Here are made-up nodes, facts about them, and rows of numbers that follow some of those facts. Name the node behind each unnamed row.

Facts:
rufli(<382>, <448>); rufli(<373>, <270>); rufli(<396>, <867>); rufli(<217>, <254>); rufli(<1309>, <347>)
rufli(<669>, <804>); rufli(<79>, <1206>); rufli(<1134>, <475>); rufli(<506>, <1129>); rufli(<1358>, <615>)
rufli(<287>, <736>); rufli(<1212>, <442>); rufli(<1170>, <686>); rufli(<1254>, <1056>); rufli(<77>, <396>)
rufli(<526>, <1243>); rufli(<944>, <863>); rufli(<1124>, <196>); rufli(<1081>, <214>); rufli(<291>, <1174>)
rufli(<250>, <117>); rufli(<463>, <1170>); rufli(<274>, <852>); rufli(<333>, <287>); rufli(<595>, <189>)
rufli(<991>, <1072>); rufli(<694>, <574>); rufli(<1073>, <1153>); rufli(<929>, <821>); rufli(<196>, <625>)
rufli(<574>, <611>); rufli(<495>, <940>); rufli(<2>, <1295>); rufli(<1426>, <595>); rufli(<558>, <1348>)
rufli(<821>, <271>); rufli(<867>, <609>); rufli(<583>, <1256>); rufli(<1353>, <217>); rufli(<1093>, <104>)
rufli(<403>, <629>); rufli(<611>, <673>); rufli(<434>, <1073>); rufli(<1413>, <865>); rufli(<332>, <823>)
rufli(<1072>, <155>); rufli(<214>, <669>); rufli(<13>, <1353>); rufli(<618>, <675>); rufli(<619>, <594>)
rufli(<1118>, <526>); rufli(<150>, <694>); rufli(<1432>, <506>); rufli(<794>, <1382>); rufli(<117>, <463>)
rufli(<443>, <1192>); rufli(<344>, <332>); rufli(<686>, <619>); rufli(<1382>, <944>); rufli(<1243>, <1093>)
rufli(<1256>, <250>); rufli(<1163>, <195>); rufli(<675>, <1081>); rufli(<258>, <1040>); rufli(<1056>, <618>)
rufli(<1153>, <699>); rufli(<620>, <1133>); rufli(<1131>, <1317>); rufli(<615>, <1448>); rufli(<948>, <382>)
rufli(<347>, <991>); rufli(<155>, <399>); rufli(<940>, <846>); rufli(<1448>, <1118>); rufli(<625>, <1426>)
rufli(<108>, <291>); rufli(<863>, <1397>); rufli(<804>, <1042>); rufli(<736>, <77>); rufli(<229>, <1043>)
rufli(<159>, <403>); rufli(<833>, <2>); rufli(<1206>, <1131>); rufli(<924>, <373>); rufli(<1040>, <1212>)
rufli(<442>, <583>); rufli(<1295>, <558>); rufli(<475>, <1309>); rufli(<965>, <813>); rufli(<865>, <929>)
rufli(<1043>, <979>); rufli(<1174>, <1229>); rufli(<629>, <1358>); rufli(<823>, <443>); rufli(<594>, <1459>)
rufli(<1348>, <1254>); rufli(<189>, <344>); rufli(<979>, <903>); rufli(<254>, <274>); rufli(<1229>, <932>)
rufli(<64>, <924>); rufli(<1119>, <917>); rufli(<917>, <269>); rufli(<269>, <1134>); rufli(<429>, <833>)
rufli(<271>, <859>); rufli(<448>, <150>); rufli(<195>, <1413>); rufli(<270>, <118>); rufli(<673>, <922>)
rufli(<399>, <495>); rufli(<932>, <429>); rufli(<104>, <941>); rufli(<517>, <1119>); rufli(<118>, <434>)
rufli(<852>, <108>); tabrogi(<382>, giples); tabrogi(<373>, gimas); tabrogi(<1317>, zupo); tabrogi(<396>, klididros)
tabrogi(<217>, zupo); tabrogi(<1309>, zupo); tabrogi(<669>, bridrir); tabrogi(<79>, giples); tabrogi(<1134>, klididros)
tabrogi(<506>, giples); tabrogi(<1358>, zupo); tabrogi(<287>, giples); tabrogi(<1212>, giples); tabrogi(<1170>, giples)
tabrogi(<1254>, giples); tabrogi(<77>, gimas); tabrogi(<526>, giples); tabrogi(<944>, giples); tabrogi(<1124>, zupo)
tabrogi(<1081>, giples); tabrogi(<846>, giples); tabrogi(<291>, bridrir); tabrogi(<250>, klididros); tabrogi(<463>, giples)
tabrogi(<274>, zupo); tabrogi(<333>, giples); tabrogi(<699>, klididros); tabrogi(<595>, bridrir); tabrogi(<991>, klididros)
tabrogi(<694>, klididros); tabrogi(<1042>, zupo); tabrogi(<1073>, gimas); tabrogi(<929>, zupo); tabrogi(<1397>, zupo)
tabrogi(<196>, giples); tabrogi(<574>, bridrir); tabrogi(<495>, giples); tabrogi(<2>, gimas); tabrogi(<1426>, bridrir)
tabrogi(<558>, zupo); tabrogi(<821>, klididros); tabrogi(<867>, giples); tabrogi(<583>, gimas); tabrogi(<609>, klididros)
tabrogi(<1353>, zupo); tabrogi(<1093>, giples); tabrogi(<403>, giples); tabrogi(<529>, gimas); tabrogi(<903>, giples)
tabrogi(<611>, giples); tabrogi(<434>, bridrir); tabrogi(<1413>, giples); tabrogi(<332>, bridrir); tabrogi(<1133>, zupo)
tabrogi(<1072>, zupo); tabrogi(<214>, giples); tabrogi(<13>, giples); tabrogi(<618>, bridrir); tabrogi(<619>, klididros)
tabrogi(<1118>, zupo); tabrogi(<150>, giples); tabrogi(<813>, giples); tabrogi(<1432>, bridrir); tabrogi(<941>, klididros)
tabrogi(<794>, bridrir); tabrogi(<117>, giples); tabrogi(<443>, klididros); tabrogi(<344>, zupo); tabrogi(<686>, giples)
tabrogi(<1382>, klididros); tabrogi(<1243>, giples); tabrogi(<1256>, giples); tabrogi(<1163>, giples); tabrogi(<675>, klididros)
tabrogi(<258>, klididros); tabrogi(<1056>, zupo); tabrogi(<69>, klididros); tabrogi(<1153>, zupo); tabrogi(<620>, zupo)
tabrogi(<1131>, zupo); tabrogi(<615>, bridrir); tabrogi(<948>, giples); tabrogi(<859>, klididros); tabrogi(<347>, klididros)
tabrogi(<155>, giples); tabrogi(<940>, giples); tabrogi(<1448>, klididros); tabrogi(<625>, giples); tabrogi(<108>, giples)
tabrogi(<863>, giples); tabrogi(<804>, giples); tabrogi(<736>, giples); tabrogi(<1129>, giples); tabrogi(<229>, giples)
tabrogi(<159>, giples); tabrogi(<833>, giples); tabrogi(<1206>, giples); tabrogi(<924>, bridrir); tabrogi(<1040>, zupo)
tabrogi(<442>, klididros); tabrogi(<1295>, klididros); tabrogi(<654>, bridrir); tabrogi(<475>, zupo); tabrogi(<965>, bridrir)
tabrogi(<865>, gimas); tabrogi(<1043>, bridrir); tabrogi(<1174>, giples); tabrogi(<629>, bridrir); tabrogi(<823>, giples)
tabrogi(<594>, klididros); tabrogi(<1348>, giples); tabrogi(<189>, klididros); tabrogi(<979>, klididros); tabrogi(<1318>, zupo)
tabrogi(<254>, giples); tabrogi(<1229>, zupo); tabrogi(<64>, zupo); tabrogi(<1119>, giples); tabrogi(<917>, gimas)
tabrogi(<269>, giples); tabrogi(<429>, zupo); tabrogi(<271>, gimas); tabrogi(<448>, bridrir); tabrogi(<195>, giples)
tabrogi(<270>, klididros); tabrogi(<673>, giples); tabrogi(<1178>, giples); tabrogi(<399>, klididros); tabrogi(<932>, bridrir)
tabrogi(<104>, giples); tabrogi(<922>, giples); tabrogi(<1459>, bridrir); tabrogi(<517>, zupo); tabrogi(<1192>, bridrir)
tabrogi(<118>, bridrir); tabrogi(<852>, giples)

Some rows with their names:
[ 10  21  44  13  25 -28  -6  22   7  35  18 -21 -11   9  -4 -21 -28 -22
 -10  50  18   2  20  15 -11  -4  -9]: <214>
[ 12  25  26   8   2  34 -33  11  -6  10   8   5 -14  15   9 -24 -23 -29
 -37  53 -12   9  19   9 -23  -1  -4]: <271>
[ 10 -12   7  -4   2 -37 -36  11   1  10   2 -13   9 -10  -2 -28 -30 -19
 -16  51   2  15  15  38 -39  -4  -7]: <1358>
[ 12  15  45  -8  11   3 -15  22   2  33  10 -20 -12 -40   4   5 -27 -31
 -22  41  33  -2  15   6 -24   7   3]: <463>
[  5  12  11   6  20 -41 -21  16 -14  20  10 -26  -8  11   2 -49 -23 -31
  -7  45 -32  -1  14  33 -37  -8  -6]: <558>
[ 11   1  41  -3   3  -2 -18  15   6  26  12 -11 -13 -13  -2  -9 -22 -15
 -15  46  15   4  21   7  -3  -3  -7]: <195>
[  9   6  30 -12  -1  22 -41  18  -5  28  10  -3 -20   6  10 -30 -33   4
  -5  54   3  -1   6  36 -21   6  -2]: <69>
[ 28   8  18  -3  16  -8 -37   8  -8  30  -5  -7   7  -7  10 -27 -37 -28
 -14  59  37  17  11  26  -5   1 -15]: <615>
[  9  23  44  14  26 -29  -5  22   6  35  18 -22 -11  10  -4 -22 -28 -22
  -9  50  16   2  20  15 -11  -4  -9]: <1081>
[ 10  -1  13  -7  10 -18 -30  14  -5  14   6 -21  -8 -24  13 -18 -24 -32
 -19  42 -12  -3  12  26 -48  -4   2]: <1040>
[  8  44  27  13   9  22 -25  18 -25  17   9  -6 -14  27  -3 -48 -23 -41
 -29  50 -18   7  17  14 -24   6  -7]: <2>
[  9   4  30 -13   0  24 -41  16  -2  28  11  -2 -20   5  12 -29 -33   7
  -5  55   0   0   8  34 -20   4  -1]: <609>
[ 28  11  21  -2  19   7 -33   7 -11  29   1 -11 -10  -3  20 -27 -28 -34
 -12  53  11   1  10  14  -1  -5 -10]: <794>
[ 16  -7  45  -3  -7 -11 -20  16   2  20  17  -7 -11  -5  -8 -12 -28 -33
 -19  41  32  -3  14  15  -3  -6  -9]: <940>
[ 23  24  21  -5  18   6 -30  11 -36  36  -2 -19 -13   0   8 -50 -24 -42
  -5  47  -3   1   9  16   4   2 -12]: <932>
[ 10   3  28 -13  -2  12 -44  18  -1  29   7   0  -8   3   3 -30 -39   9
  -6  59  22  11   7  43 -24  10  -5]: <941>
[  7  11  41 -11  -4   2 -17  20 -22  28   8 -19 -13 -15 -19 -32 -17 -27
  -8  38   5   4  19  10   3   7  -9]: <1174>
[ 12   2  41  -3   2  -3 -18  17   5  25  12 -13 -11 -12  -4  -9 -23 -19
 -15  45  19   4  20  10  -4  -1  -7]: <863>

Which node is each row?
No name comes twice in this set of rows, the named rows included.
[ 10   4  40 -11  -6   4 -20  17 -11  24   8 -15 -12 -19 -12 -19 -19 -22
 -12  40  12   4  19   9   1   4  -7] : <13>
[ 20 -17   0   4  -2   0 -32  19   8 -11  11 -34  -7   9   9  -7 -14 -25
  -6  47 -29   1  14  31 -34   3  -7] : <344>
[  7  26  33   4  23  -2 -28  23  -4  39  16 -12 -20  28  11 -45 -38   1
   1  58  -1  -2   7  40 -27   3  -4] : <675>
[  8   4  40 -14  -9   8 -20  18 -18  25   7 -16 -13 -20 -16 -25 -17 -24
 -10  38   8   4  19   8   4   6  -8] : <254>
[ 17  15  30   8 -11  25 -35  12 -11   4  13   9 -12  23   2 -28 -29 -49
 -42  46   6   1  11  16 -24  -4  -7] : <917>
[  5  -6   8 -15  -7 -12 -34  12 -28  10   1 -20  -9 -14  -6 -45 -15 -30
 -10  37 -35   2  14  27 -27  -2  -5] : <274>
[ 19  -3  35   3  -2  13 -18  23  12  11  15 -26 -11  -1  -4   4 -18 -19
  -8  47  15   3  19  12  -4   8  -9] : <196>
[ 26  29  23  13  40 -14 -22  12  -8  39   6 -18 -10  17  21 -36 -32 -36
  -8  57   9  -1  10  19  -8  -7 -12] : <669>
[ 10  14  33 -17   5  28 -39  21  -6  35   9  -8 -21 -14  17 -20 -36  -4
 -10  51  11  -5   4  31 -35  11   5] : <594>
[ 10  18  34 -19   7  31 -38  23  -6  36   8 -10 -21 -23  19 -14 -37  -7
 -12  50  16  -6   3  29 -41  14   8] : <250>
[ 28   9  19  -3  17  -6 -36   8  -9  30  -4  -9   4  -7  11 -27 -36 -29
 -14  58  33  14  10  23  -5   0 -14] : <629>

The same nodes again, as new rows of numbers:
Named rows:
[  8   5  23 -19  -9   5  -7 -12  34  25  -3  -5 -17  21   4  -5  36  -8
   0   4  -9 -14  -8  18 -14 -29  40  14  -5]: <69>
[  6   6  21 -20  -8   3  -9 -14  32  30   2  -4 -17  15   4  -3  34  -8
  -2   4 -14 -17  -6  17 -13 -32  44  13  -5]: <1295>
[ 12   3  26 -18 -13   9  -4 -13  32  22  -4  -6 -16  22   5 -10  41  -8
   3   9  -6 -13  -8  16 -16 -29  34  15  -4]: <991>
[ -7  26   3 -10   0  23 -35  -2   9  27 -13 -12 -15  16   3 -13  -8  -4
   5  -3   9 -28 -10  28  -1 -21  31  16   7]: <948>
[ -4  22   4 -10  -2  25 -32  -4  11  25 -13 -14 -14  18   1 -14  -6  -5
   7  -1  12 -28  -9  29   0 -20  26  15   8]: <229>
[ -8  25   8 -13   1  29 -34   1   6  20 -18 -12 -14  19   5 -21  -2  -5
   5   1  11 -25 -13  28  -3 -20  26  18   8]: <159>
[  1 -16  15 -21  13  18 -19 -33  14   5  -1 -15 -16  26  19   1   9  -7
   2  17  14 -25  -9  24 -21   6  46  25   8]: <929>
[  2  17  -9  -6  -2  24 -22  -3  16  30 -20 -16 -22  21  -4  -5 -13  -5
  14  -8  14 -26 -13  26  -7 -23  31  15   3]: <254>
[  0  19   1 -16  -9  20 -30  -2  26   9 -11 -23 -14  26  -2  -7  -7 -12
   8   3  12 -23  -5  32  13 -13  17  13  10]: <1119>
[  0  -7  19 -14 -27  14 -22 -23   1   4 -16  -3  -8  36  17  24  15   1
   0  12  21 -32   0  30  -3 -42  35  13  -5]: <583>
[ -3  19   1  -5  -4  21 -30  -8   9  27  -2 -13 -17  11   1 -14  -7  -4
   3  -2  13 -27  -5  31   7 -21  29   9  10]: <1348>
[  1 -15  14 -19  15  17 -19 -32  13   9   0 -14 -16  25  19   3   8  -6
   1  16  13 -25  -9  24 -21   5  49  23   8]: <1118>
[  2  13   0  -1  -5  21 -19  -7  16  30  -3 -15 -20  17   0 -10 -11  -4
   5 -12  19 -24 -11  30   8 -17  35   4   9]: <922>
[  5   6  22 -20  -6   3  -8 -10  34  31   0  -4 -16  18   5  -3  33  -6
  -3   0 -12 -17  -8  16 -14 -29  49  13  -5]: <694>
[  3 -15  -2 -21  18  15 -16 -32  14  14 -10 -15 -24  24  14  13   1  -7
   8  12   8 -26 -10  21 -34  -1  50  29   1]: <217>
[  3 -14  -3 -21  17  16 -16 -32  14  16 -11 -14 -24  24  14  13   2  -7
   9  12   9 -26 -11  20 -33  -1  50  29   1]: <1353>
[  0  17   2  -6  -6  25 -25  -6  13  24 -10 -16 -17  18   0 -14  -7  -5
   8  -2  16 -25 -10  30   3 -19  26  11   9]: <1178>
[ -3  26   1  -2 -26   9 -14  -3   9   6   0  -4  -1  20  28   8  16  -8
  10  18   8  -8  -9  21 -18 -10  49  36  17]: <794>

Which node is each row?
No name comes twice in this set of rows, the named rows included.
[ -1  21   0   1 -26   9  -9  -2   8   8   3  -4  -2  21  29   6  16  -8
   9  15   9  -7 -11  22 -16  -9  53  32  18] : <615>
[  8  13 -11   6 -33   2   0 -13  14  13  13  -7  -8  17  22  14  12  -9
  12  12  12  -7  -7  25 -11 -11  50  24  18] : <1192>
[ -9  -8  35 -26  22  21 -24 -17  17   3  -9  -8  -6  38  29  -4   5   0
  -7   6  19 -24 -20  18 -21  16  66  28   8] : <620>
[  1  19   2 -14  -9  22 -29  -2  24  11 -12 -22 -14  26  -2  -9  -7 -10
   8   2  14 -22  -7  32  11 -13  16  12  10] : <269>
[ -3  -8  11 -24  18  17 -29 -31   9   8  -4 -14 -15  20  18   3   9  -8
   3  22   6 -28  -6  23 -27   0  46  30   7] : <64>
[ -1  18  -2  -6  -4  22 -27  -7  12  28  -9 -14 -19  15  -1 -10 -10  -4
   8  -4  14 -27  -9  29   2 -22  30  10   7] : <833>
[  2  14   0  -8  -7  27 -23  -4  11  17 -11 -18 -20  19   1 -19  -2  -8
   8   0  15 -21 -10  31   5 -19  18  11   8] : <463>
[ -5  21   8  -9  -2  28 -28  -1   7  20 -13 -13 -16  20   4 -20  -3  -4
   5  -2  14 -25 -13  29   1 -19  27  14   9] : <403>
[ 12  -1  27 -17 -12   7   2 -12  39  22   1  -6 -16  27   5  -7  35  -7
  -1   0  -2 -11 -11  17  -9 -24  42   9  -3] : <859>
[  5 -20  11 -17  11  16 -13 -35  15   8   4 -16 -18  24  17   4   7  -7
   2  14  16 -23  -9  25 -19   7  47  19   9] : <1397>
[  4  16  -2  -5  -8  21 -24 -10  15  25  -7 -17 -19  16  -2 -11  -7  -6
  10  -3  16 -26  -7  30   4 -20  24  10   9] : <823>
[  5 -17  14 -17  10  21 -16 -37   7   7  -1 -14 -18  22  18  -2  13  -7
   5  21  16 -25  -8  23 -27   2  38  24   9] : <1072>
[  7  24  12  -3 -11  24 -30 -16  19  28 -14 -15  -8  22  -5  -8  -5  -2
  12   5  25 -32  -5  27   1 -19  18  13  13] : <1212>
[  7  11   0  -3 -11  24 -19 -11  14  21  -5 -19 -20  19  -3 -14  -4  -7
  10   0  20 -22  -8  31   5 -19  17   7  10] : <1129>
[  3  16   3  -8  -8  26 -23  -5  12  18 -11 -17 -18  20   0 -17  -3  -7
   8   0  17 -23  -9  30   3 -19  18  11   9] : <117>

